Below are the code and all the weights of a small trained network. Each question names an input and a class and asks about switching units off, where a switched-off unit gives its printed mean instead of its output.

import numpy as np


def w(rows, s, z=0):
    codes = np.array(rows[::2]) - 128.0
    scale = np.full(codes.shape[1], s)
    scale[-1] = z or s
    return codes * scale


def f(y):
    return np.maximum(y, 0)


def log_softmax(a):
    a = a - a.max(-1, keepdims=True)
    return a - np.log(np.exp(a).sum(-1, keepdims=True))


def net(x, mask):
    res = np.array(x, float).reshape(1, 2) / 4 @ E
    y = f(res @ A[0][:, :-1].T + A[0][:, -1])
    res = res + np.where(mask, y, B[0][:, -1]) @ B[0][:, :-1]
    return log_softmax(res[-1] @ U[:, :-1].T + U[:, -1])


A, B = {}, {}
E = w([
[109,177,45,249,157,236,93],'x0',
[216,211,171,227,81,230,254],'x1',
],0.0098)
A[0] = w([
[137,74,217,60,158,17,100,122],'neuron 1',
[76,84,29,175,209,100,4,94],'neuron 2',
[156,80,190,91,180,77,154,167],'neuron 3',
[152,146,39,76,204,87,65,226],'neuron 4',
[77,153,102,146,144,198,84,248],'neuron 5',
[158,174,94,225,47,159,124,71],'neuron 6',
[94,100,16,156,141,180,78,55],'neuron 7',
[93,79,65,87,160,88,105,20],'neuron 8',
[140,67,89,87,177,66,91,41],'neuron 9',
[203,117,95,13,135,114,190,26],'neuron 10',
[60,144,83,188,201,157,62,49],'neuron 11',
],0.013)
B[0] = w([
[112,54,136,119,163,62,137,255],'neuron 1',
[138,110,187,183,115,142,204,240],'neuron 2',
[170,85,139,144,130,100,158,207],'neuron 3',
[183,131,111,194,148,124,194,248],'neuron 4',
[143,73,87,152,202,58,152,241],'neuron 5',
[93,103,190,149,103,174,172,204],'neuron 6',
[80,58,204,111,124,79,153,186],'neuron 7',
[139,109,223,200,78,157,181,181],'neuron 8',
[149,133,204,171,57,150,196,193],'neuron 9',
[68,67,253,127,114,118,146,157],'neuron 10',
[52,77,200,124,112,62,148,188],'neuron 11',
],0.019)
U = w([
[20,64,213,104,134,73,100,69],'0',
[154,163,202,199,45,210,181,55],'1',
[188,120,87,144,210,75,137,245],'2',
[26,223,43,1,219,39,10,9],'3',
[51,227,50,33,99,35,24,9],'4',
],0.016,0.014)

Each question gives the input, the list of numbers given to net, and the class t.
The units are the neurons (one row each of A and B). Each row of codes is followed by its name. A weight is (code - 128) times the scale printed after its matrix; where a second scale follows, it is the last column's (A, B and U).
mask holds one flag per neuron, in row order. A switched-off neuron (its flag False) gives its mean, the last column of its row in B, instead of its output. The means were averaged over made-up inputs and are rounded, as every weight is.
A unit's drop is (log p(t) with every unit on - log p(t) with that unit switched off) / (log p(t) with every unit on - log p(t) with every unit switched off).
The circuit of an input: a set's keep is (log p(t) with only the set's units on - log p(t) with every unit switched off) / (log p(t) with every unit on - log p(t) with every unit switched off). Starting from all 11 units, units are removed one at a time, each time the one whose removal leaves the highest keep (on an exact tie, the one counted first), for as long as the keep stays at least 0.8.
circuit, biggest first: the units of the circuit, biggest drop first
most important unit: the unit with the biggest drop
top k neurons: the k neurons with the biggest drops, biggest first
drop when u is switched off: that unit's drop, to one decimal
input [5,4], class 0: circuit, biggest first : neuron 4
input [-1,-4], class 1: top 2 neurons : neuron 5; neuron 9
input [3,-6], class 1: top 2 neurons : neuron 2; neuron 4
input [-8,8], class 0: top 4 neurons : neuron 4; neuron 10; neuron 2; neuron 9
input [5,-7], class 1: top 2 neurons : neuron 2; neuron 4
input [4,4], class 0: top 3 neurons : neuron 4; neuron 6; neuron 2
input [8,8], class 0: top 2 neurons : neuron 5; neuron 4
input [-7,7], class 0: top 2 neurons : neuron 4; neuron 2
input [6,6], class 0: top 2 neurons : neuron 4; neuron 5
input [-3,2], class 2: top 2 neurons : neuron 11; neuron 7
input [-6,-8], class 1: top 3 neurons : neuron 9; neuron 8; neuron 4
input [-4,-6], class 1: drop when neuron 9 is switched off : 0.3
input [1,-4], class 1: drop when neuron 8 is switched off : 0.0
input [1,3], class 2: drop when neuron 2 is switched off : 0.6
input [2,-4], class 1: most important unit : neuron 2
